Here is a tiny trained network, its code and every weight. The questions are about switching its units off for an input and a target symbol, where a switched-off unit gives its printed mean instead of its output.

import numpy as np


def w(rows, s, z=0):
    codes = np.array(rows[::2]) - 128.0
    scale = np.full(codes.shape[1], s)
    scale[-1] = z or s
    return codes * scale


def norm(h):
    return h / np.sqrt((h * h).mean(-1, keepdims=True) + 1e-5)


def f(y):
    return y / 2 * (1 + np.tanh(0.7978845608 * (y + 0.044715 * y**3)))


def softmax(a):
    e = np.exp(a - a.max(-1, keepdims=True))
    return e / e.sum(-1, keepdims=True)


def log_softmax(a):
    a = a - a.max(-1, keepdims=True)
    return a - np.log(np.exp(a).sum(-1, keepdims=True))


def net(x, mask):
    ids = ['αβγδεζλπστψω'.index(c) for c in x.split()]
    T = len(ids)
    res = E[ids] + P[:T]
    u = 0
    for l in range(3):
        r = norm(res)
        for j in range(2):
            rows = slice(2 * j, 2 * j + 2)
            q, k, v = (r @ M[l][rows].T for M in (Q, K, V))
            z = softmax(np.where(np.tri(T) > 0, q @ k.T / 2**0.5, -1e9)) @ v
            o = O[l][rows]
            res = res + np.where(mask[u + j], z, o[:, -1]) @ o[:, :-1]
        u += 2
        y = f(norm(res) @ A[l][:, :-1].T + A[l][:, -1])
        res = res + np.where(mask[u : u + 4], y, B[l][:, -1]) @ B[l][:, :-1]
        u += 4
    return log_softmax(norm(res)[-1] @ U[:, :-1].T + U[:, -1])


Q, K, V, O, A, B = {}, {}, {}, {}, {}, {}
E = w([
[88,115,114,132,128,123,125,97],'α',
[128,113,115,127,139,99,90,142],'β',
[131,142,85,95,121,162,142,124],'γ',
[122,150,106,122,147,131,110,129],'δ',
[118,121,141,128,121,129,82,117],'ε',
[151,149,105,111,172,123,157,136],'ζ',
[122,112,158,130,164,102,117,103],'λ',
[105,122,129,121,157,132,166,87],'π',
[128,126,85,121,105,131,100,139],'σ',
[110,123,68,124,140,109,144,141],'τ',
[131,135,148,113,135,146,124,98],'ψ',
[237,105,227,251,40,92,252,193],'ω',
],0.004)
P = w([
[83,141,142,113,126,125,127,116],'0',
[158,252,71,128,118,96,92,72],'1',
[167,105,79,192,154,171,96,67],'2',
[109,26,124,153,148,186,132,120],'3',
[46,115,165,73,120,104,151,193],'4',
[111,187,151,80,121,15,115,131],'5',
[172,146,108,119,142,68,89,71],'6',
[157,50,112,139,217,187,82,106],'7',
],0.002)
Q[0] = w([
[38,78,175,121,164,211,157,254],'0.h0',
[48,222,207,48,60,28,173,191],'0.h0',
[96,104,123,92,136,108,115,109],'0.h1',
[145,164,160,128,60,200,164,114],'0.h1',
],0.0066)
K[0] = w([
[116,253,134,76,92,33,109,115],'0.h0',
[194,160,36,150,169,125,67,9],'0.h0',
[152,163,146,134,103,125,163,152],'0.h1',
[54,194,101,2,149,77,89,87],'0.h1',
],0.007)
V[0] = w([
[134,92,45,112,186,66,185,167],'0.h0',
[105,132,146,154,149,30,41,177],'0.h0',
[169,155,181,195,4,57,194,141],'0.h1',
[124,199,165,95,77,71,166,141],'0.h1',
],0.0027)
O[0] = w([
[103,186,156,254,66,177,172,128,25],'0.h0',
[174,94,134,101,20,52,177,47,188],'0.h0',
[84,35,118,243,164,103,77,154,4],'0.h1',
[108,84,125,144,170,5,69,168,61],'0.h1',
],0.0026,0.0021)
A[0] = w([
[108,109,97,193,204,94,171,183,3],'0.n0',
[227,70,185,214,143,94,151,254,30],'0.n1',
[116,131,92,129,150,70,107,127,131],'0.n2',
[174,192,99,107,119,154,211,134,120],'0.n3',
],0.0045,0.0032)
B[0] = w([
[140,112,88,88,55,54,170,29,25],'0.n0',
[253,145,136,79,154,97,111,221,139],'0.n1',
[128,110,132,141,139,214,148,139,177],'0.n2',
[118,102,180,142,89,116,45,108,254],'0.n3',
],0.0041,0.00096)
Q[1] = w([
[46,60,204,89,81,146,206,225],'1.h0',
[171,41,109,169,142,254,139,80],'1.h0',
[104,113,162,91,130,159,64,111],'1.h1',
[108,116,159,98,130,151,76,113],'1.h1',
],0.0083)
K[1] = w([
[72,254,72,121,147,35,56,85],'1.h0',
[79,144,197,59,76,81,193,249],'1.h0',
[193,114,159,152,106,122,184,189],'1.h1',
[193,118,165,155,105,118,183,194],'1.h1',
],0.0074)
V[1] = w([
[108,134,192,150,221,82,126,43],'1.h0',
[71,164,3,128,88,131,119,129],'1.h0',
[176,146,127,120,115,162,158,140],'1.h1',
[205,176,159,144,132,55,132,187],'1.h1',
],0.003)
O[1] = w([
[195,116,117,121,113,255,144,108,233],'1.h0',
[153,130,93,193,167,95,85,75,105],'1.h0',
[125,143,145,144,107,125,96,114,107],'1.h1',
[124,144,138,133,45,186,96,105,5],'1.h1',
],0.0036,0.0018)
A[1] = w([
[219,145,70,58,150,69,185,120,35],'1.n0',
[99,132,181,254,111,68,96,122,43],'1.n1',
[171,79,101,162,141,90,77,208,102],'1.n2',
[166,174,182,107,205,129,154,89,7],'1.n3',
],0.0043,0.0016)
B[1] = w([
[166,14,202,48,41,138,49,96,254],'1.n0',
[121,47,212,95,101,244,75,162,89],'1.n1',
[137,198,115,45,154,254,137,147,94],'1.n2',
[111,132,43,116,62,142,87,197,245],'1.n3',
],0.0032,0.0014)
Q[2] = w([
[254,122,87,177,168,154,116,79],'2.h0',
[129,93,192,157,160,186,154,36],'2.h0',
[139,145,206,99,175,149,119,102],'2.h1',
[103,136,200,106,180,152,167,120],'2.h1',
],0.007)
K[2] = w([
[30,56,189,92,140,116,210,142],'2.h0',
[80,178,243,43,118,80,138,213],'2.h0',
[187,134,176,124,106,72,190,215],'2.h1',
[125,93,192,149,149,99,253,219],'2.h1',
],0.0061)
V[2] = w([
[21,50,85,132,152,142,203,66],'2.h0',
[105,189,118,100,123,143,95,78],'2.h0',
[231,115,98,172,115,99,106,200],'2.h1',
[1,31,157,111,160,151,196,101],'2.h1',
],0.0029)
O[2] = w([
[2,105,99,136,44,140,131,157,148],'2.h0',
[161,186,84,160,107,131,106,103,248],'2.h0',
[77,109,176,76,123,95,186,86,34],'2.h1',
[199,177,114,156,108,187,37,76,95],'2.h1',
],0.0034,0.0013)
A[2] = w([
[144,117,206,190,9,68,183,48,2],'2.n0',
[125,85,112,139,161,176,116,52,148],'2.n1',
[163,205,85,153,55,153,100,116,188],'2.n2',
[111,206,92,252,159,186,157,215,51],'2.n3',
],0.0039,0.0028)
B[2] = w([
[20,253,172,23,176,176,105,110,98],'2.n0',
[124,205,160,93,106,55,123,179,229],'2.n1',
[107,70,145,152,154,153,215,138,251],'2.n2',
[139,130,181,26,32,33,101,183,125],'2.n3',
],0.0036,0.0022)
U = w([
[130,128,118,235,191,56,53,82,122],'α',
[175,152,89,214,187,81,211,53,170],'β',
[92,46,190,118,210,103,176,149,97],'γ',
[215,158,206,169,72,91,186,193,144],'δ',
[158,152,62,73,244,217,92,163,84],'ε',
[96,216,108,111,154,31,80,213,119],'ζ',
[77,149,93,89,11,153,136,225,49],'λ',
[175,50,124,34,79,73,84,58,145],'π',
[43,58,22,181,101,100,157,135,252],'σ',
[58,231,186,79,122,136,165,51,183],'τ',
[100,115,200,205,60,200,19,129,110],'ψ',
[150,93,108,142,52,254,231,64,63],'ω',
],0.0069,0.0024)

Each question gives the input, a string of symbols that net reads in full, and the target symbol t.
The units are the heads (2 rows each of Q, K, V and O) and the neurons (one row each of A and B). Each row of codes is followed by its name. A weight is (code - 128) times the scale printed after its matrix; where a second scale follows, it is the last column's (O, A, B and U).
mask holds one flag per unit, layer by layer, with each layer's heads first. A switched-off unit (its flag False) gives its mean, the last column of its rows in O or B, instead of its output. The means were averaged over made-up inputs and are rounded, as every weight is.
A unit's drop is (log p(t) with every unit on - log p(t) with that unit switched off) / (log p(t) with every unit on - log p(t) with every unit switched off).
The circuit of an input: a set's keep is (log p(t) with only the set's units on - log p(t) with every unit switched off) / (log p(t) with every unit on - log p(t) with every unit switched off). Starting from the 12 units with the biggest drops (on a tie, the unit counted first), units are removed one at a time, each time the one whose removal leaves the highest keep (on an exact tie, the one counted first), for as long as the keep stays at least 0.8.
circuit, biggest first: the units of the circuit, biggest drop first
unit that matters most: the unit with the biggest drop
k most important neurons: the k neurons with the biggest drops, biggest first
top k neurons in layer l: the k neurons of layer l with the biggest drops, biggest first
which heads matter: for each layer, one digit per head in row order, 1 if its drop is at least 0.15 and else 0, layers parted by /
input ψ ψ π λ ε ψ, target λ: which heads matter : 10 / 00 / 00
input ψ ε ψ, target ε: circuit, biggest first : [0.h0]
input α ε β λ ε λ, target τ: circuit, biggest first : [0.h0 2.n0]
input ζ ε ψ, target δ: circuit, biggest first : [0.h0 2.n3 1.n0]
input ε ε ζ ε γ ε ψ β, target ζ: 3 most important neurons : [2.n3 1.n0 0.n1]
input ε τ ψ ε α, target ψ: circuit, biggest first : [0.h0 1.n1 1.h0]
input ε σ ε ε ε ε ε ψ, target π: circuit, biggest first : [0.h0 1.h0]
input α ψ ψ β ε δ, target ε: circuit, biggest first : [0.h0 2.n1]
input β ε ε, target τ: circuit, biggest first : [0.h0 2.n0]
input γ λ ε, target ζ: 2 most important neurons : [2.n3 1.n0]
input ε ε λ β ε ε γ, target τ: 2 most important neurons : [2.n0 0.n3]
input π ε ε, target λ: circuit, biggest first : [2.n3 0.h0 2.h0 1.n0]
input ε ε ε ε ε τ, target π: which heads matter : 00 / 00 / 00
input λ λ γ α λ ε β, target σ: which heads matter : 11 / 00 / 10
input λ ε ζ γ ψ ψ γ, target ζ: circuit, biggest first : [0.h0 2.n3 1.h0]
input ε ψ ψ ε λ λ ψ β, target ω: most important neuron : [0.n1]
input ε β ε λ ε ψ ψ, target ω: circuit, biggest first : [0.h0 2.n2 1.n3]
input ε ε ψ λ, target π: which heads matter : 11 / 00 / 00
input δ ε π ε α, target π: which heads matter : 11 / 11 / 00
input β τ ζ ω ψ λ, target γ: top 2 neurons in layer 1 : [1.n1 1.n0]
input ε ε ε π, target π: 2 most important neurons : [2.n1 2.n2]
input ψ ω ε ε β, target ε: unit that matters most : 1.n2
input ε ψ ω ε, target ψ: 2 most important neurons : [2.n2 1.n0]
input ω ε ψ, target τ: which heads matter : 00 / 11 / 01
input ζ ω ψ ψ ψ, target τ: 3 most important neurons : [1.n3 0.n1 2.n2]
